Rows, each with the group of its hidden value:
[-125,-118,-18,-153,-14,17,-53,-31,16,-40,9,-108,235,-110,22,-8,-15,-288,191,145,9,-2,-117,-103,97,78,56,-141,139,-98,-41,72,5,-50,-218,-91,57,40,233,-169,225,-92,-253,109,179,-156,35,-345,69,-2,-150,128,156,167,33]
M
[-21,102,45,-9,-93,-57,20,-114,79,-176,-58,89,113,-8,-145,-143,-33,-357,73,8,-160,87,-75,65,-103,-87,199,11,139,-22,-1,-12,68,-50,-191,-141,4,5,149,168,179,72,-9,211,74,-56,279,-152,-33,1,-252,36,-157,62,162]
C
[-108,32,8,-67,-143,70,154,-18,199,67,112,41,-121,-6,277,1,28,-206,-6,27,7,53,-46,274,-19,-61,37,61,45,-62,-131,-195,-64,140,-113,117,101,-84,-60,112,368,-151,-152,355,-177,-275,121,25,189,-63,-143,13,-76,57,7]
H
[-161,70,-214,-207,113,-100,88,-60,-120,166,-28,75,115,-41,53,265,-77,169,-94,248,-129,190,100,26,46,-64,-112,31,-106,-53,-231,-137,-129,-77,194,62,115,-36,-45,-129,-112,16,13,16,35,8,-147,12,97,-19,195,-59,-143,110,58]
F
[-158,19,-170,-97,59,-169,80,-98,-3,94,46,41,76,7,57,180,-61,-2,-15,174,-103,205,3,42,-24,-42,-62,20,-10,-76,-223,-52,-120,-31,39,35,167,-13,-3,-23,-35,84,86,75,84,-54,-119,-41,62,-73,116,91,-75,109,-28]
Z
[-166,-20,-88,-37,73,-68,7,-154,-35,174,12,-16,113,-41,75,121,38,-19,-16,234,8,135,87,71,46,-73,-110,98,-71,-60,-148,-186,-191,-74,-5,22,157,-63,-105,-25,150,33,25,160,-26,-97,-27,-63,63,-152,191,2,-93,151,36]
L
[-80,83,51,13,-101,-63,15,-179,75,-18,49,-153,-87,76,12,-1,59,-7,-86,67,-74,225,-5,126,66,-57,-79,62,-138,-81,-51,-25,-146,24,-6,-49,128,-40,40,2,91,58,121,94,87,-33,76,41,75,60,106,-67,-158,-61,-73]
K
[-109,-165,371,27,-194,69,73,-272,4,-21,-187,-314,203,-422,-200,-458,39,55,245,-78,-275,98,-231,142,19,-221,-80,224,152,73,352,-284,-3,-414,-380,-347,-67,-168,-326,154,499,-298,-330,544,-173,-137,596,-256,-93,-55,-481,-209,-252,-69,476]
M
[179,229,406,129,-13,-91,186,-85,96,-18,269,0,-426,54,-280,-178,-163,52,114,-74,-204,121,-135,118,-189,65,-90,-46,50,2,-70,335,131,261,-127,89,82,125,-82,190,-59,163,246,-57,141,70,-17,143,-89,76,-2,-249,92,-113,-31]
V
[-209,-28,-126,-121,-38,-27,105,-126,-95,36,51,71,11,12,174,118,-35,37,-4,158,-65,88,135,117,204,-108,-8,18,-86,-71,-125,-150,-201,41,124,57,65,-76,-37,77,55,-55,4,71,-55,-32,-21,-4,33,29,124,9,-47,107,-176]
A
[-41,67,292,52,-103,-116,130,52,-2,-55,80,-79,18,-92,-178,-155,-68,30,213,34,-234,141,-163,-53,-70,103,-74,-128,204,25,11,224,140,-21,70,-137,16,4,55,-16,-63,108,99,28,118,-22,-31,-72,8,138,-179,-42,116,52,143]
M
[-219,19,-184,13,177,-104,-178,-257,50,165,-90,218,-5,-83,134,236,131,-62,-119,233,162,-82,172,33,47,-56,60,24,-45,-4,4,-111,-190,-91,-86,331,41,49,66,-116,134,-229,-72,197,-85,-30,22,-194,-125,-183,201,-162,-162,25,152]
Z
[-7,119,139,67,-34,-13,-122,-155,24,-134,-96,14,-41,18,-155,-144,166,-120,60,-75,-17,-47,32,42,79,62,98,-51,87,133,67,99,-20,-49,-61,55,-63,-24,205,71,34,-51,51,32,71,94,243,-199,-15,160,-85,-182,-27,-25,41]
A
[-304,90,-119,11,111,6,-191,67,68,9,-26,68,-126,151,176,209,34,174,47,113,98,149,214,-54,57,167,72,-87,-89,-106,-165,67,-73,87,73,111,117,93,244,18,33,162,37,50,160,-18,-228,-9,63,18,108,-37,108,53,-160]
P
[-339,196,-275,44,81,-119,-68,-73,86,29,43,49,-288,210,307,294,-113,389,-9,214,40,359,114,-108,31,231,-10,-31,-148,-228,-219,-39,-48,140,103,44,177,60,142,58,-64,334,85,182,37,-13,-291,234,193,-83,230,148,-55,40,-164]
V
[-334,-170,58,-64,-61,-182,-50,-102,143,-148,132,-206,-175,-121,-42,-46,-174,-87,185,177,71,166,-82,-29,140,4,-136,-87,70,-253,48,195,-59,65,-217,-51,168,170,304,90,235,-130,-49,203,280,-135,-187,-118,-148,36,-49,137,160,38,-149]
H
[-84,-26,27,-23,-46,74,53,-55,-10,141,89,-66,96,-1,0,42,30,-87,25,110,-21,107,29,55,0,-33,-136,-2,-29,-92,-150,-40,22,83,15,32,70,-49,-54,-16,97,-16,-88,81,-2,-154,-49,-3,110,-55,-31,-45,43,76,53]
A
[-72,-24,-17,10,-184,-20,147,-174,112,-53,43,-225,-41,25,157,-70,47,-42,46,-35,-93,191,-115,160,16,-25,18,75,-25,-27,-40,-153,-132,8,-87,-63,81,-82,-85,-36,212,-98,-49,208,-42,-140,171,-35,106,-9,-111,2,-125,-90,-72]
B
[-73,245,147,117,-106,-35,-182,-133,196,-95,-57,-92,8,120,-107,-102,257,-121,11,75,-107,255,-34,-194,59,114,-125,-95,-67,-211,11,116,137,-66,129,-387,11,-42,186,-59,-42,515,152,-5,244,36,160,147,328,176,-12,89,39,64,54]
F
[-182,109,-31,-28,22,20,-145,-42,16,-174,-121,115,-31,-7,-7,-25,101,-74,97,57,73,28,134,-26,80,112,113,-62,98,-22,-15,51,95,-63,71,-39,42,59,343,117,61,87,0,66,32,-30,3,-123,15,141,-85,-46,19,92,69]
V
[-205,53,7,-76,-6,-59,-89,-118,11,-98,-119,78,43,-81,1,5,113,-51,104,41,-91,30,-18,-102,149,69,74,-95,118,-46,46,81,-16,-134,28,-21,-45,16,251,-35,38,-62,-61,72,134,47,150,-176,25,182,-159,-24,29,43,48]
V
[-229,154,37,58,-175,27,-78,-56,201,-38,-59,-8,29,-1,39,-22,17,35,212,-156,-202,262,-29,-111,105,31,-41,-197,-3,71,160,193,220,-60,-21,43,-161,-13,167,61,42,-175,-156,143,63,94,375,-11,60,351,-224,-102,-91,-40,74]
B
[1,99,135,-44,-3,-37,179,-159,-23,65,72,33,-16,-81,-37,-21,49,-53,-61,23,-165,29,-39,127,18,-94,-61,26,19,-12,-91,37,6,9,80,-16,72,-60,-62,29,-30,-16,64,-31,-8,5,70,10,66,103,-4,-46,-6,-27,38]
L
[86,36,367,-22,-154,103,25,-265,224,16,367,52,-222,-64,269,-8,247,49,-590,-48,-175,-150,119,425,242,-571,-170,72,-400,-259,97,239,-140,164,-43,-263,294,-60,-240,74,207,185,51,231,-48,-105,134,244,2,166,370,-27,-147,-163,42]
T
[-178,-58,-160,-18,37,-75,-110,-80,88,-13,0,-28,-26,35,89,104,6,85,77,80,59,96,145,44,75,16,-12,-56,-71,19,-86,-6,-141,-7,-57,110,94,41,20,-23,57,-12,-15,108,64,-29,-77,-124,-30,-54,139,-75,7,65,-98]
P
[-28,45,-5,-66,0,33,98,-134,25,-5,23,-55,-60,-49,-33,-24,-26,-121,-21,110,-6,11,48,60,39,-33,-21,-15,-50,-86,-84,-53,31,94,23,-36,37,9,7,-41,47,-41,-81,-18,5,-42,-11,22,71,-3,6,-59,44,-25,-9]
Z
[-50,104,106,16,-113,156,151,-217,18,-3,-7,-190,-175,-14,27,-78,55,38,-63,-40,-85,104,-18,41,128,22,-9,9,-129,-78,19,3,-24,162,-55,-60,-2,-30,-19,-52,107,-106,-122,24,-11,26,216,114,153,31,-65,-67,17,-158,-93]
H
[-71,136,213,87,-138,-53,13,-209,66,-194,-37,-44,-125,-10,-169,-155,25,-71,129,13,-45,92,31,22,109,63,26,-93,55,14,146,140,72,38,-59,1,-109,27,92,110,0,-3,15,-40,65,81,207,-15,-5,107,-110,-118,53,-20,-38]
H
[72,65,270,-34,-79,-147,4,-202,24,-40,188,-26,25,-42,-250,-121,78,-376,1,88,-126,-52,-139,20,95,35,-96,-82,162,-1,-72,203,-28,39,-48,32,20,-58,210,40,33,-44,147,63,162,40,154,-184,41,245,-2,7,13,61,28]
V
[-136,120,-34,-71,134,-2,-17,-94,22,106,64,36,-88,61,183,200,42,128,-88,170,39,43,146,80,57,93,18,22,-101,-91,-236,-89,-104,67,59,102,119,-23,-6,-21,33,104,-16,36,22,-23,-145,23,184,-10,175,-21,46,13,-109]
Z
[-218,-113,-215,-101,46,33,6,-236,-176,92,-2,-220,71,-23,-20,108,-111,-3,-19,269,-89,164,103,-199,250,3,-101,17,-195,-220,-144,-116,-247,82,42,-131,95,-18,22,-156,102,-42,-75,101,140,74,-7,15,9,-71,214,64,-36,29,-123]
T
[-124,-49,-91,-35,42,-157,1,-152,-11,133,101,51,105,-16,66,147,-43,-2,61,270,-16,125,53,50,20,-64,-105,-10,-42,-61,-110,-83,-135,-58,-14,92,111,-10,-131,-66,30,63,39,87,-5,-106,-122,-105,-29,-148,215,-44,-64,165,21]
Z
[-155,-40,-251,-97,-22,38,-153,-90,58,-23,-119,-40,85,62,40,120,91,5,-44,137,93,129,189,31,119,0,29,-58,-191,0,-81,-110,-171,-23,-61,71,66,24,112,-133,69,-16,-66,80,32,-55,2,-152,71,-112,132,-117,-100,95,-72]
K
[-55,199,128,48,28,-44,-32,-109,-6,-91,-72,83,3,-1,-109,-70,17,35,87,43,-66,7,68,-2,31,63,85,-91,52,75,30,51,133,-55,51,-27,-102,-30,95,87,-110,85,5,-64,25,113,84,-71,54,140,-50,-103,35,11,58]
C
[176,380,-202,-142,395,65,245,-698,-266,-308,-159,183,-294,-314,74,94,140,259,-330,14,171,-377,38,-137,94,281,401,-49,39,70,52,241,347,-48,-55,-95,96,273,417,-274,-416,-68,-174,-442,-253,276,-16,-198,22,52,190,191,94,-315,71]
C
[-14,160,74,-73,-28,33,57,-56,27,153,-31,-27,-36,-15,-55,10,-17,181,4,-8,-236,141,-110,-9,72,76,-64,-115,-84,92,-53,50,-22,12,-49,93,-38,-93,-32,-106,-83,-71,-59,41,18,113,185,-36,213,102,-8,-186,-79,-19,34]
H
[-108,53,-125,-12,84,-94,-16,-47,28,62,66,69,-23,59,100,143,-32,42,96,75,-13,161,66,75,-67,33,-32,19,29,9,-191,11,-40,-11,19,139,170,34,3,46,44,72,68,108,26,-85,-113,-59,-28,-20,113,-81,-73,88,41]
L
[-51,62,33,75,-59,95,70,-63,57,136,-26,-89,-46,26,70,-31,74,-18,22,-66,-149,109,-47,33,15,22,3,-29,-71,25,-52,-11,-32,63,81,55,33,-83,-54,-102,67,-116,-6,44,-49,-8,142,18,74,80,-60,-201,-67,-134,37]
A
[-88,84,17,37,-100,10,72,-218,132,-35,-18,-143,0,27,58,-7,65,26,-45,17,-103,96,52,39,80,64,33,-33,-87,-36,-73,-111,20,49,47,-50,-69,-124,-128,-23,-15,-1,-105,57,-55,45,150,83,238,49,-84,16,0,-127,-63]
B
[-48,31,-176,-196,104,-150,144,-112,-119,125,22,146,26,-75,21,141,19,11,-22,195,-63,83,-13,132,-37,-68,-114,91,57,-3,-238,-167,-130,-120,189,119,158,-28,-28,-72,-77,-29,116,10,-44,-102,-166,-85,24,-23,127,-116,-135,124,92]
K
[57,-21,286,-130,116,-232,32,159,178,21,149,78,151,-117,-257,152,217,204,274,470,339,55,192,168,-406,468,-206,-81,293,95,-412,-87,75,-118,-112,261,97,183,-364,-198,-80,523,69,-88,14,-417,-645,-259,391,-598,-40,-113,571,569,92]
F
[-198,63,-99,-66,5,38,-59,-250,-14,-55,-62,-35,-139,10,-23,175,81,221,-48,160,22,112,278,-143,254,149,-21,-122,-227,-82,-18,61,-125,101,86,134,-76,117,62,-183,-92,-49,-51,-108,92,174,26,55,50,18,164,-164,82,-36,-211]
P
[14,116,66,110,-84,-113,157,-338,25,-239,-284,-125,-75,-127,-290,-282,97,-159,-152,-180,-296,4,-136,36,-2,61,301,47,132,178,63,21,-94,-77,-23,-142,-1,-104,142,36,-92,-146,185,81,-47,253,413,-137,-33,76,-260,-22,-229,-326,112]
H
[-100,116,77,4,37,-43,-43,-87,-21,-44,-116,76,25,-52,-136,-60,91,-82,4,61,-85,-9,52,-4,25,49,87,-40,77,43,-30,11,24,-85,126,-17,-14,-35,187,32,-55,5,87,-4,34,71,55,-123,10,139,-77,-122,-30,-24,104]
F
[-121,193,101,88,107,60,-150,-32,42,-19,-198,78,-37,5,-74,-62,119,72,-14,35,6,-92,176,-12,32,168,179,-77,9,98,-36,-60,86,-38,121,12,-89,-84,136,73,-80,76,-7,-3,-56,131,35,-74,141,101,-70,-169,52,-75,82]
Z
[-141,113,24,-82,83,-53,-59,-75,-85,-189,-156,68,93,-135,-114,-45,36,4,98,36,-64,-47,105,-78,128,94,102,-107,152,83,17,121,149,-170,175,-103,-28,16,301,39,-122,-13,-16,-79,68,132,28,-190,-21,295,-90,-38,58,28,122]
L
[-89,61,35,15,-43,48,-30,-20,11,-133,-64,62,-26,51,51,-118,92,-33,128,-65,-44,-15,51,81,61,7,153,-59,51,42,-4,-13,24,-32,75,-73,-15,-42,137,108,23,55,13,-6,10,-19,59,-122,18,156,-125,-100,52,0,-59]
B
[-77,47,23,78,-23,-57,55,-89,31,-59,-113,-41,4,-14,-44,-101,12,-96,38,19,-86,-3,17,40,19,-5,124,-49,36,41,3,-46,-22,-2,92,-56,-32,-71,17,-20,-41,-26,32,-28,1,51,61,-63,11,27,-87,-75,19,-84,10]
P
[-96,35,96,-197,-80,47,146,-215,28,126,141,-52,5,-107,1,96,64,49,-178,87,-130,9,-62,6,229,-18,-153,-133,-123,-110,-102,85,-20,137,-79,60,-42,-71,48,-94,-65,-177,-180,7,53,50,99,-14,313,117,-17,132,136,-4,-179]
L
[-46,47,9,-7,-122,-26,169,-181,32,79,-15,-44,2,-43,-57,-39,57,-99,-11,39,-162,128,-104,17,19,-48,-60,-31,-21,-30,-21,-53,-38,35,25,12,-43,-67,-53,-105,-23,-107,-8,20,-13,-7,170,11,115,-16,-103,-57,-50,-41,3]
Z
[-164,323,90,135,-134,-135,-67,-72,48,-77,72,-14,-146,262,23,202,37,68,-2,68,-121,333,117,-117,41,191,34,-67,-45,9,-17,208,-167,173,54,203,-92,80,232,-90,56,67,175,154,288,170,234,108,34,160,105,-100,-151,6,-93]
K
[-101,38,-16,-109,-111,-24,232,-176,-63,136,16,-18,136,-82,-21,60,39,-58,-74,108,-242,151,-25,36,96,-113,-108,14,-60,-18,-104,-129,-117,-5,134,13,-39,-129,-120,-100,-8,-165,-15,58,-34,26,191,33,145,53,-32,-12,-109,29,2]
C
[136,111,258,85,-172,-32,-59,-154,129,-173,-68,-151,-103,23,-273,-289,127,-65,10,-145,-190,5,-89,104,37,108,94,-55,44,206,67,68,-71,-22,-113,-3,-73,-105,52,32,25,-38,115,142,18,132,360,-166,57,176,-148,-290,-156,-147,81]
V
[-61,37,45,-91,-35,29,-75,-31,27,-37,-83,48,35,-75,-180,-95,126,-28,7,51,-124,0,-7,-74,57,40,-1,-114,7,7,-25,30,2,-66,39,-84,-35,-5,183,-80,-19,16,9,90,77,30,82,-149,84,107,-110,-135,2,51,101]
C
[-129,-76,-58,-17,-3,-44,-178,-63,21,-42,-112,5,188,-22,-16,-105,38,-193,82,125,-25,-30,30,45,115,-47,95,-40,37,11,-20,-140,-81,-160,-1,-109,60,-130,124,68,112,36,-4,169,-27,-63,45,-263,-3,49,-11,-58,-108,97,106]
A
[-222,63,22,43,155,70,128,-306,-15,195,51,-39,-116,-51,107,238,99,151,-173,146,137,93,199,92,46,22,-57,40,-211,-143,-151,47,-6,143,15,211,152,82,-58,-37,-54,-102,-26,-232,-47,-23,-215,95,60,-150,170,-2,182,-153,-204]
C
[-91,47,30,-38,-26,45,94,-222,-100,118,131,-187,-45,86,100,60,28,60,-92,97,-70,122,-19,77,100,37,-59,148,-83,-116,-220,-189,-225,128,-78,-8,83,-139,-47,48,181,-8,-53,231,39,-32,95,27,220,-31,58,92,-62,-28,-149]
L
[-18,-13,100,64,-93,12,165,-189,49,26,99,-173,-58,-35,-44,-28,24,29,-70,-42,-131,119,21,138,-47,-70,-60,51,-69,-5,-72,40,-31,104,-19,17,85,-13,-163,-16,45,-95,12,72,-20,-38,58,47,-26,-29,-33,-103,-44,-170,13]
F
[-79,177,149,22,68,120,-11,-48,-4,87,-55,67,38,-37,-20,-28,149,-80,-27,-1,-63,-70,58,-22,64,107,70,-94,27,43,-88,65,138,17,135,-1,-20,-87,172,19,-48,-3,-18,-81,-26,71,77,-67,186,208,-71,-50,112,-39,42]
P
[-208,97,-65,-122,-150,-147,-43,-167,205,34,-28,68,-73,-114,-43,178,100,-148,-51,328,62,270,-13,-33,-3,99,-193,-20,41,-160,5,-62,-43,-37,-42,251,9,114,155,-199,209,-165,-75,346,-19,-196,91,21,115,-119,-61,-152,-240,153,287]
H
[-40,72,247,76,-45,-21,-157,-198,18,-7,37,54,114,16,-222,75,225,-168,88,143,97,57,251,62,-4,47,-74,-12,40,61,27,117,-36,-31,-78,300,-101,95,-32,-28,126,-50,12,-15,113,-38,158,-151,-105,-43,13,-346,25,120,118]
F
[-280,59,-138,56,172,-25,59,-132,29,273,127,33,-60,-19,297,323,66,209,-71,207,140,162,167,4,-46,42,-151,53,-107,-118,-215,-34,-39,80,54,149,212,61,-70,-80,71,39,-25,107,-59,-133,-262,96,105,-199,267,131,89,68,-34]
K
[16,168,95,-71,-115,-10,34,-104,-108,-61,-98,-6,46,-14,-193,-159,78,-154,50,-4,-217,95,-131,-5,40,42,50,33,127,104,1,-75,-70,-99,14,-60,-74,-102,235,17,83,-77,63,177,59,67,362,-168,81,209,-173,-147,-238,34,148]
Z
[-249,93,-19,105,-25,66,270,-86,-30,210,-20,46,31,11,318,68,93,-70,53,-92,-207,258,-143,117,-161,-22,125,180,118,-94,-174,-155,6,-21,123,0,173,-119,-36,125,179,-54,41,148,-138,-189,106,58,83,-3,-279,101,-115,-131,48]
Z
[-99,112,-31,-102,-3,9,-84,-32,-49,-161,-43,132,-85,21,34,-27,124,63,114,54,32,3,49,-18,72,106,47,-61,105,-41,-36,2,70,-72,130,-67,-7,39,285,35,-33,136,-10,27,56,-58,-58,-112,78,171,-82,-80,52,103,23]
F
[-39,199,363,102,1,63,56,-182,-32,28,-17,-79,120,-62,-45,-105,141,-146,-2,95,-55,-11,-72,-28,66,74,60,-55,45,-83,54,102,163,-19,-22,-197,-19,-81,102,-29,25,139,-46,-149,50,9,138,-67,217,97,-101,95,179,-22,46]
A
[-97,19,-130,-99,-9,84,83,-235,-15,81,-38,-32,166,-112,97,132,82,60,-122,31,-87,74,151,88,127,-46,-23,16,-113,83,-110,-81,-12,-55,25,69,66,-88,-115,-49,30,-169,-153,101,-190,12,173,-59,118,30,70,-31,-151,-8,90]
A
[-121,63,15,39,54,30,141,-158,7,203,30,28,-17,-53,99,72,43,139,-66,57,-110,57,11,39,44,-1,-90,-55,-72,-69,-139,6,99,50,171,17,75,-120,-163,1,-188,45,-20,-105,-136,-4,-122,112,180,-4,44,14,100,-77,0]
H
[-63,38,141,38,23,-40,-68,-71,-37,-114,-21,106,-8,-22,-91,-127,67,-39,105,-38,-43,-66,78,153,34,16,105,-20,148,121,-37,75,42,-89,66,42,63,-52,132,249,-27,28,124,14,-43,1,-14,-205,-108,180,-68,-163,-4,4,65]
V
[-58,-17,-18,-124,-211,-115,43,-122,123,-196,54,-205,-99,-80,-51,-209,-21,-55,175,154,-78,108,-180,-118,109,71,-163,-51,96,-159,36,-177,-15,-31,-38,-331,-86,-38,71,-98,168,80,-142,353,100,-93,139,1,238,63,-155,118,14,136,38]
F
[-13,83,128,89,-135,1,-98,-112,121,-232,-119,-87,48,3,-74,-196,97,-90,119,-85,-58,-15,41,47,80,112,211,-123,67,197,128,47,38,-76,-106,-52,-100,-56,127,28,66,-27,-37,93,-31,72,301,-240,34,149,-145,-129,-51,-43,41]
P
[-76,58,103,11,55,-34,116,-153,-227,30,5,119,91,-47,-64,-25,17,-71,127,116,-89,-23,20,13,16,-72,18,18,124,-55,-21,-14,53,-57,180,-24,-48,-31,5,47,-89,7,24,-162,36,-10,-42,-75,-98,66,-70,-98,89,31,58]
K
[-84,9,-169,2,-74,0,-46,14,78,33,-14,-86,71,128,57,99,35,45,-21,52,-19,122,177,66,68,69,-32,-90,-112,108,-191,-83,-92,79,157,124,23,-112,-43,-78,-62,-1,11,77,-50,-2,-43,-13,157,25,113,-123,-70,40,-43]
L
[15,114,202,127,4,42,-43,-339,-72,-186,55,37,-194,32,-125,-150,185,-66,-22,-10,51,-135,110,-4,142,33,43,-32,21,-105,53,185,93,105,49,-106,-23,34,142,149,-95,171,79,-158,59,88,39,13,-37,119,24,-34,185,-92,-90]
V
[-123,50,-9,84,-51,28,-176,-67,64,-74,-120,42,111,-4,-68,-63,139,-137,63,-7,-45,-33,118,-110,111,82,129,-182,22,137,72,99,31,-47,43,14,-93,-30,240,-52,-2,-67,-4,77,8,102,199,-215,-16,158,-38,-107,-28,13,76]
F
[129,76,22,-15,-52,97,164,-326,-64,163,117,-84,-6,5,-23,-20,61,-167,-86,53,-143,33,-91,46,51,15,-72,46,-64,-38,-154,-87,-28,117,-14,54,35,-133,-153,-82,37,-83,-51,42,-132,-12,210,26,155,0,55,-95,-130,-81,53]
T
[-155,210,-124,-196,141,189,108,38,-127,48,-155,88,-128,-35,35,277,9,132,-45,-61,-35,22,206,-3,-70,195,130,63,92,28,-243,-31,70,132,211,399,-104,114,174,-121,45,-437,-296,23,66,59,32,61,33,156,-303,-349,-11,-199,162]
P
[-42,24,9,5,-36,-44,-10,-241,54,-214,47,57,-82,-52,-25,-116,18,-138,174,11,3,-24,22,1,64,83,105,-63,141,-1,16,81,88,-6,-130,-41,21,65,114,147,94,40,-37,115,-31,-21,127,-152,-58,58,-74,27,41,60,2]
V
[-85,17,-161,0,-114,42,-173,-57,61,-108,-95,-18,7,89,32,-15,77,112,118,34,11,79,179,-28,162,85,61,-145,-128,169,51,-73,-121,-33,0,81,-97,-18,65,-107,43,-47,-51,148,-56,54,167,-162,20,53,105,-258,-133,90,-33]
C
[32,196,-39,-114,126,-49,-21,-141,155,-134,-36,-222,-332,-57,-96,67,-7,188,-229,9,-61,34,109,1,-11,246,27,76,-68,38,-218,21,-123,101,-15,37,137,94,95,-171,112,-77,-15,288,116,175,70,77,124,105,99,-170,-155,-230,131]
A
